Below are the code and all the weights of a small trained network. Each question names an input and a class and asks about switching units off, where a switched-off unit gives its printed mean instead of its output.

import numpy as np


def w(rows, s, z=0):
    codes = np.array(rows[::2]) - 128.0
    scale = np.full(codes.shape[1], s)
    scale[-1] = z or s
    return codes * scale


def f(y):
    return y / 2 * (1 + np.tanh(0.7978845608 * (y + 0.044715 * y**3)))


def log_softmax(a):
    a = a - a.max(-1, keepdims=True)
    return a - np.log(np.exp(a).sum(-1, keepdims=True))


def net(x, mask):
    res = np.array(x, float).reshape(1, 3) / 4 @ E
    y = f(res @ A[0][:, :-1].T + A[0][:, -1])
    res = res + np.where(mask, y, B[0][:, -1]) @ B[0][:, :-1]
    return log_softmax(res[-1] @ U[:, :-1].T + U[:, -1])


A, B = {}, {}
E = w([
[251,25,124,195,210,50,212,154,228,187,211],'x0',
[108,173,201,247,79,50,191,28,208,21,56],'x1',
[93,183,255,48,82,62,64,250,216,168,176],'x2',
],0.0053)
A[0] = w([
[108,165,204,188,72,78,177,60,200,37,51,75],'n0',
[141,75,40,163,188,198,136,54,87,110,82,21],'n1',
[160,83,62,60,154,186,78,176,43,220,191,78],'n2',
[151,98,51,158,177,187,186,69,72,101,82,43],'n3',
[150,126,33,195,161,163,153,71,68,113,88,28],'n4',
[144,78,44,158,151,184,185,79,81,92,92,46],'n5',
[148,81,89,26,180,210,97,180,61,182,164,94],'n6',
[168,105,36,167,151,153,157,58,60,86,101,37],'n7',
[142,98,61,170,188,191,157,71,83,111,80,2],'n8',
[114,147,166,196,92,61,161,77,176,42,68,35],'n9',
[109,96,72,64,188,196,65,189,73,212,186,103],'n10',
[100,202,236,62,81,58,78,228,238,143,163,62],'n11',
[56,187,129,100,57,187,67,111,43,93,56,81],'n12',
[252,4,112,186,251,50,205,146,224,188,221,93],'n13',
[47,202,106,75,66,204,75,107,51,95,42,123],'n14',
],0.0046,0.00066)
B[0] = w([
[111,186,158,203,190,45,205,34,34,82,188,198],'n0',
[87,156,195,58,136,175,100,162,167,189,173,183],'n1',
[137,175,136,229,175,46,185,36,51,75,159,212],'n2',
[68,142,181,91,161,196,78,179,168,188,138,181],'n3',
[68,149,164,112,151,174,99,178,168,200,152,177],'n4',
[71,130,191,74,145,167,81,173,198,203,171,177],'n5',
[151,209,141,217,185,71,216,49,40,72,147,207],'n6',
[57,143,152,82,156,166,82,175,173,181,176,179],'n7',
[84,113,176,99,162,177,92,159,182,184,165,173],'n8',
[158,195,136,199,173,83,198,64,67,74,177,179],'n9',
[135,208,146,213,179,40,206,40,63,70,154,209],'n10',
[39,114,216,56,175,233,31,225,191,225,197,218],'n11',
[204,51,22,88,36,89,82,143,164,66,31,202],'n12',
[245,20,2,59,14,117,107,156,201,52,18,253],'n13',
[239,37,27,93,12,140,95,130,203,51,40,214],'n14',
],0.005,0.0069)
U = w([
[217,41,12,89,24,125,115,139,164,81,13,250],'0',
[117,223,149,246,186,81,201,51,40,96,170,60],'1',
[27,142,206,61,153,193,72,198,171,251,177,26],'2',
],0.011,0.00022)

Each question gives the input, the list of numbers given to net, and the class t.
The units are the neurons (one row each of A and B). Each row of codes is followed by its name. A weight is (code - 128) times the scale printed after its matrix; where a second scale follows, it is the last column's (A, B and U).
mask holds one flag per neuron, in row order. A switched-off neuron (its flag False) gives its mean, the last column of its row in B, instead of its output. The means were averaged over made-up inputs and are rounded, as every weight is.
A unit's drop is (log p(t) with every unit on - log p(t) with that unit switched off) / (log p(t) with every unit on - log p(t) with every unit switched off).
The circuit of an input: a set's keep is (log p(t) with only the set's units on - log p(t) with every unit switched off) / (log p(t) with every unit on - log p(t) with every unit switched off). Starting from the 12 units with the biggest drops (on a tie, the unit counted first), units are removed one at a time, each time the one whose removal leaves the highest keep (on an exact tie, the one counted first), for as long as the keep stays at least 0.8.
circuit, biggest first: the units of the circuit, biggest drop first
k most important neurons: the k neurons with the biggest drops, biggest first
drop of u: that unit's drop, to one decimal
input [-4,-5,5], class 1: 2 most important neurons	(n13, n10)
input [-6,-7,-1], class 1: circuit, biggest first	(n6)
input [-4,-5,3], class 1: circuit, biggest first	(n10, n6)
input [7,-8,-1], class 1: 3 most important neurons	(n2, n10, n6)
input [4,-5,-2], class 1: 3 most important neurons	(n14, n2, n12)
input [-2,-3,-2], class 1: 2 most important neurons	(n13, n11)
input [-8,-8,4], class 0: 3 most important neurons	(n14, n12, n0)
input [-8,7,-5], class 0: 2 most important neurons	(n14, n12)
input [3,-7,-6], class 1: 2 most important neurons	(n2, n6)
input [6,-8,-3], class 1: drop of n6	0.4
input [-2,-1,-3], class 2: drop of n13	1.2
input [4,-5,-6], class 2: drop of n5	0.2
input [-3,5,-6], class 2: drop of n7	0.1
